Here is a tiny trained network, its code and every weight. The questions are about switching its units off for an input and a target symbol, where a switched-off unit gives its printed mean instead of its output.

import numpy as np


def w(rows, s, z=0):
    codes = np.array(rows[::2]) - 128.0
    scale = np.full(codes.shape[1], s)
    scale[-1] = z or s
    return codes * scale


def f(y):
    return np.maximum(y, 0)


def softmax(a):
    e = np.exp(a - a.max(-1, keepdims=True))
    return e / e.sum(-1, keepdims=True)


def log_softmax(a):
    a = a - a.max(-1, keepdims=True)
    return a - np.log(np.exp(a).sum(-1, keepdims=True))


def net(x, mask):
    ids = ['γεζηθλξπστφ'.index(c) for c in x.split()]
    T = len(ids)
    res = E[ids] + P[:T]
    u = 0
    for l in range(3):
        q, k, v = (res @ M[l].T for M in (Q, K, V))
        z = softmax(np.where(np.tri(T) > 0, q @ k.T / 3**0.5, -1e9)) @ v
        res = res + np.where(mask[u], z, O[l][:, -1]) @ O[l][:, :-1]
        u += 1
        y = f(res @ A[l][:, :-1].T + A[l][:, -1])
        res = res + np.where(mask[u : u + 4], y, B[l][:, -1]) @ B[l][:, :-1]
        u += 4
    return log_softmax(res[-1] @ U[:, :-1].T + U[:, -1])


Q, K, V, O, A, B = {}, {}, {}, {}, {}, {}
E = w([
[165,134,80],'γ',
[101,155,141],'ε',
[114,113,131],'ζ',
[196,136,168],'η',
[115,74,160],'θ',
[169,171,136],'λ',
[100,212,84],'ξ',
[115,59,154],'π',
[54,157,63],'σ',
[109,83,146],'τ',
[145,4,121],'φ',
],0.02)
P = w([
[122,89,1],'0',
[51,97,111],'1',
[52,134,183],'2',
[64,119,202],'3',
[109,118,200],'4',
[186,106,176],'5',
[216,64,122],'6',
],0.0068)
Q[0] = w([
[199,108,4],'0.h1',
[115,132,104],'0.h1',
[93,9,76],'0.h1',
],0.011)
K[0] = w([
[158,110,1],'0.h1',
[28,240,61],'0.h1',
[117,68,147],'0.h1',
],0.0078)
V[0] = w([
[66,252,61],'0.h1',
[115,193,43],'0.h1',
[51,255,52],'0.h1',
],0.0081)
O[0] = w([
[69,83,135,49],'0.h1',
[7,244,152,1],'0.h1',
[254,151,43,74],'0.h1',
],0.0058,0.00078)
A[0] = w([
[199,133,192,248],'0.n1',
[150,195,13,212],'0.n2',
[254,73,120,191],'0.n3',
[140,15,181,230],'0.n4',
],0.0059,0.0012)
B[0] = w([
[171,130,2,204],'0.n1',
[83,96,247,206],'0.n2',
[100,188,84,209],'0.n3',
[212,180,121,255],'0.n4',
],0.0068,0.0046)
Q[1] = w([
[226,85,252],'1.h1',
[115,136,191],'1.h1',
[132,84,231],'1.h1',
],0.004)
K[1] = w([
[116,254,120],'1.h1',
[102,84,201],'1.h1',
[112,178,229],'1.h1',
],0.0077)
V[1] = w([
[114,58,149],'1.h1',
[70,106,108],'1.h1',
[27,72,254],'1.h1',
],0.0089)
O[1] = w([
[87,110,19,11],'1.h1',
[97,96,189,147],'1.h1',
[137,145,2,79],'1.h1',
],0.0073,0.0011)
A[1] = w([
[141,112,130,120],'1.n1',
[107,38,254,254],'1.n2',
[125,156,59,114],'1.n3',
[153,169,164,77],'1.n4',
],0.0085,0.0067)
B[1] = w([
[139,121,121,137],'1.n1',
[127,191,1,255],'1.n2',
[77,135,146,139],'1.n3',
[54,116,59,141],'1.n4',
],0.0088,0.0076)
Q[2] = w([
[128,190,166],'2.h1',
[145,33,254],'2.h1',
[146,178,62],'2.h1',
],0.0089)
K[2] = w([
[176,35,23],'2.h1',
[3,65,123],'2.h1',
[231,43,246],'2.h1',
],0.005)
V[2] = w([
[146,130,245],'2.h1',
[110,71,106],'2.h1',
[211,93,112],'2.h1',
],0.013)
O[2] = w([
[72,214,152,2],'2.h1',
[25,82,98,102],'2.h1',
[61,144,8,149],'2.h1',
],0.011)
A[2] = w([
[233,154,59,99],'2.n1',
[139,70,84,255],'2.n2',
[106,118,254,70],'2.n3',
[89,137,17,91],'2.n4',
],0.0078,0.0065)
B[2] = w([
[3,137,121,235],'2.n1',
[200,160,192,247],'2.n2',
[1,107,101,136],'2.n3',
[75,154,194,196],'2.n4',
],0.0087,0.014)
U = w([
[144,83,104,143],'γ',
[177,115,139,254],'ε',
[194,76,188,114],'ζ',
[2,200,107,73],'η',
[104,56,76,20],'θ',
[98,212,45,174],'λ',
[129,163,181,105],'ξ',
[92,18,30,33],'π',
[104,59,140,92],'σ',
[122,58,81,49],'τ',
[5,43,91,66],'φ',
],0.0081,0.0058)

Each question gives the input, a string of symbols that net reads in full, and the target symbol t.
The units are the heads (3 rows each of Q, K, V and O) and the neurons (one row each of A and B). Each row of codes is followed by its name. A weight is (code - 128) times the scale printed after its matrix; where a second scale follows, it is the last column's (O, A, B and U).
mask holds one flag per unit, layer by layer, with each layer's heads first. A switched-off unit (its flag False) gives its mean, the last column of its rows in O or B, instead of its output. The means were averaged over made-up inputs and are rounded, as every weight is.
A unit's drop is (log p(t) with every unit on - log p(t) with that unit switched off) / (log p(t) with every unit on - log p(t) with every unit switched off).
The circuit of an input: a set's keep is (log p(t) with only the set's units on - log p(t) with every unit switched off) / (log p(t) with every unit on - log p(t) with every unit switched off). Starting from the 12 units with the biggest drops (on a tie, the unit counted first), units are removed one at a time, each time the one whose removal leaves the highest keep (on an exact tie, the one counted first), for as long as the keep stays at least 0.8.
circuit, biggest first: the units of the circuit, biggest drop first
k most important neurons: the k neurons with the biggest drops, biggest first
top k neurons in layer l: the k neurons of layer l with the biggest drops, biggest first
drop when u is switched off: that unit's drop, to one decimal
input π ε η η ζ, target η: circuit, biggest first => (1.n2, 2.h1, 0.n1, 2.n4)
input φ σ φ ξ, target φ: circuit, biggest first => (2.h1)
input ζ ζ η τ, target η: 3 most important neurons => (1.n2, 0.n1, 2.n4)
input ζ ε ε ε ζ ε ξ, target ε: circuit, biggest first => (1.n2, 2.h1)
input σ φ η π, target η: circuit, biggest first => (1.n2, 2.h1, 2.n4)
input η λ η ε ε η ε, target η: 3 most important neurons => (0.n1, 1.n2, 2.n1)
input ε η η φ, target λ: circuit, biggest first => (1.n2, 2.h1)
input η η ε ε η η σ, target η: circuit, biggest first => (2.h1, 2.n4)
input η π λ θ, target λ: 2 most important neurons => (1.n2, 2.n1)
input φ ξ σ, target φ: top 2 neurons in layer 0 => (0.n4, 0.n1)
input σ σ ε, target ζ: 2 most important neurons => (2.n1, 0.n4)
input ε η τ, target λ: 2 most important neurons => (1.n2, 0.n1)
input η η φ ξ τ, target λ: 2 most important neurons => (1.n2, 2.n1)
input λ ε ε, target ε: top neuron in layer 0 => (0.n4)
input ε ξ ε σ φ η ε, target η: drop when 0.n1 is switched off => 0.6
input ε φ π ε η φ, target λ: drop when 1.n2 is switched off => 0.6
input ξ ε γ φ η π, target λ: drop when 2.h1 is switched off => 0.2
